Below is a small trained network, with its code and all its weights. Each question gives an input and a class and asks what happens when units are switched off, that is, made to give their printed mean instead of their output.

import numpy as np


def w(rows, s, z=0):
    codes = np.array(rows[::2]) - 128.0
    scale = np.full(codes.shape[1], s)
    scale[-1] = z or s
    return codes * scale


def norm(h):
    return h / np.sqrt((h * h).mean(-1, keepdims=True) + 1e-5)


def f(y):
    return np.maximum(y, 0)


def log_softmax(a):
    a = a - a.max(-1, keepdims=True)
    return a - np.log(np.exp(a).sum(-1, keepdims=True))


def net(x, mask):
    res = np.array(x, float).reshape(1, 2) / 4 @ E
    u = 0
    for l in range(4):
        y = f(norm(res) @ A[l][:, :-1].T + A[l][:, -1])
        res = res + np.where(mask[u : u + 6], y, B[l][:, -1]) @ B[l][:, :-1]
        u += 6
    return log_softmax(norm(res)[-1] @ U[:, :-1].T + U[:, -1])


A, B = {}, {}
E = w([
[46,39,188,94,106,147,69],'x0',
[149,44,80,173,110,68,2],'x1',
],0.0089)
A[0] = w([
[130,152,81,207,49,47,68,5],'L0N0',
[66,82,181,88,55,60,123,27],'L0N1',
[105,120,190,126,80,108,111,40],'L0N2',
[94,131,166,86,128,104,161,18],'L0N3',
[121,160,91,179,59,115,1,145],'L0N4',
[160,96,113,104,84,191,59,63],'L0N5',
],0.0084,0.0024)
B[0] = w([
[106,108,127,254,92,119,98,232],'L0N0',
[139,43,156,138,138,124,200,196],'L0N1',
[105,159,224,86,99,103,197,161],'L0N2',
[147,111,141,160,94,117,128,161],'L0N3',
[68,119,63,101,129,172,83,255],'L0N4',
[143,180,99,50,126,152,140,177],'L0N5',
],0.0097,0.0069)
A[1] = w([
[122,144,2,105,71,89,55,45],'L1N0',
[171,124,93,143,97,202,36,143],'L1N1',
[143,106,145,96,141,152,125,6],'L1N2',
[61,65,110,69,225,156,36,28],'L1N3',
[121,166,132,191,158,243,181,155],'L1N4',
[188,249,126,159,124,114,192,119],'L1N5',
],0.0087,0.0019)
B[1] = w([
[135,231,136,197,147,56,88,231],'L1N0',
[211,163,84,231,137,14,170,211],'L1N1',
[108,73,126,92,127,114,111,137],'L1N2',
[143,176,32,132,154,62,93,200],'L1N3',
[100,123,44,169,216,144,147,223],'L1N4',
[197,254,238,9,95,179,163,255],'L1N5',
],0.0085,0.0077)
A[2] = w([
[36,136,82,95,132,255,167,91],'L2N0',
[64,137,71,137,167,188,64,1],'L2N1',
[177,71,190,112,82,211,108,117],'L2N2',
[84,94,152,211,116,146,138,191],'L2N3',
[120,120,183,74,71,93,18,59],'L2N4',
[36,99,195,119,105,123,88,78],'L2N5',
],0.0076,0.0028)
B[2] = w([
[182,138,109,125,88,49,89,252],'L2N0',
[180,24,129,186,118,30,192,164],'L2N1',
[92,13,129,255,170,159,79,174],'L2N2',
[102,42,155,249,138,160,53,223],'L2N3',
[13,129,151,37,183,102,113,157],'L2N4',
[101,44,104,38,70,139,168,195],'L2N5',
],0.0076,0.0035)
A[3] = w([
[54,190,121,127,101,182,81,3],'L3N0',
[1,127,74,117,101,147,26,163],'L3N1',
[42,130,37,201,90,197,123,33],'L3N2',
[150,243,193,117,205,195,178,162],'L3N3',
[106,98,203,195,49,100,148,68],'L3N4',
[141,85,102,176,169,174,233,115],'L3N5',
],0.0078,0.0036)
B[3] = w([
[250,135,116,122,124,143,43,128],'L3N0',
[147,252,62,135,189,136,99,188],'L3N1',
[223,173,151,173,160,98,69,159],'L3N2',
[238,128,119,107,82,191,110,254],'L3N3',
[99,101,255,148,97,141,255,154],'L3N4',
[71,165,83,165,115,124,9,153],'L3N5',
],0.0076,0.0092)
U = w([
[76,156,61,193,107,67,65,175],'0',
[134,172,145,54,54,223,190,228],'1',
[4,61,64,35,127,122,127,4],'2',
[1,42,184,95,46,183,190,176],'3',
],0.0086,0.0036)

Each question gives the input, the list of numbers given to net, and the class t.
The units are the neurons (one row each of A and B). Each row of codes is followed by its name. A weight is (code - 128) times the scale printed after its matrix; where a second scale follows, it is the last column's (A, B and U).
mask holds one flag per neuron, layer by layer. A switched-off neuron (its flag False) gives its mean, the last column of its row in B, instead of its output. The means were averaged over made-up inputs and are rounded, as every weight is.
A unit's drop is (log p(t) with every unit on - log p(t) with that unit switched off) / (log p(t) with every unit on - log p(t) with every unit switched off).
The circuit of an input: a set's keep is (log p(t) with only the set's units on - log p(t) with every unit switched off) / (log p(t) with every unit on - log p(t) with every unit switched off). Starting from the 12 units with the biggest drops (on a tie, the unit counted first), units are removed one at a time, each time the one whose removal leaves the highest keep (on an exact tie, the one counted first), for as long as the keep stays at least 0.8.
units of the circuit, in order: the units of the circuit, biggest drop first
k most important neurons: the k neurons with the biggest drops, biggest first
k most important neurons of layer l: the k neurons of layer l with the biggest drops, biggest first
drop when u is switched off: that unit's drop, to one decimal
input [-1,0], class 1: units of the circuit, in order : (L0N4, L0N0, L1N5)
input [-8,2], class 1: units of the circuit, in order : (L1N5)
input [-6,1], class 1: 2 most important neurons : (L1N5, L0N4)
input [-4,0], class 1: 2 most important neurons : (L0N4, L1N5)
input [-5,1], class 1: 2 most important neurons : (L0N4, L1N5)
input [3,-5], class 3: 2 most important neurons of layer 0 : (L0N5, L0N3)
input [4,2], class 2: 3 most important neurons : (L0N1, L0N2, L1N1)
input [8,4], class 2: 3 most important neurons of layer 0 : (L0N1, L0N2, L0N0)
input [7,0], class 3: 2 most important neurons : (L0N1, L0N2)
input [6,1], class 2: 2 most important neurons : (L0N0, L1N3)
input [-1,-1], class 1: drop when L0N4 is switched off : 3.5
input [-8,1], class 1: drop when L1N5 is switched off : 0.3
input [-7,0], class 1: drop when L1N5 is switched off : 0.1
input [4,-6], class 3: drop when L1N5 is switched off : 0.6
input [4,1], class 2: most important neuron of layer 0 : (L0N0)
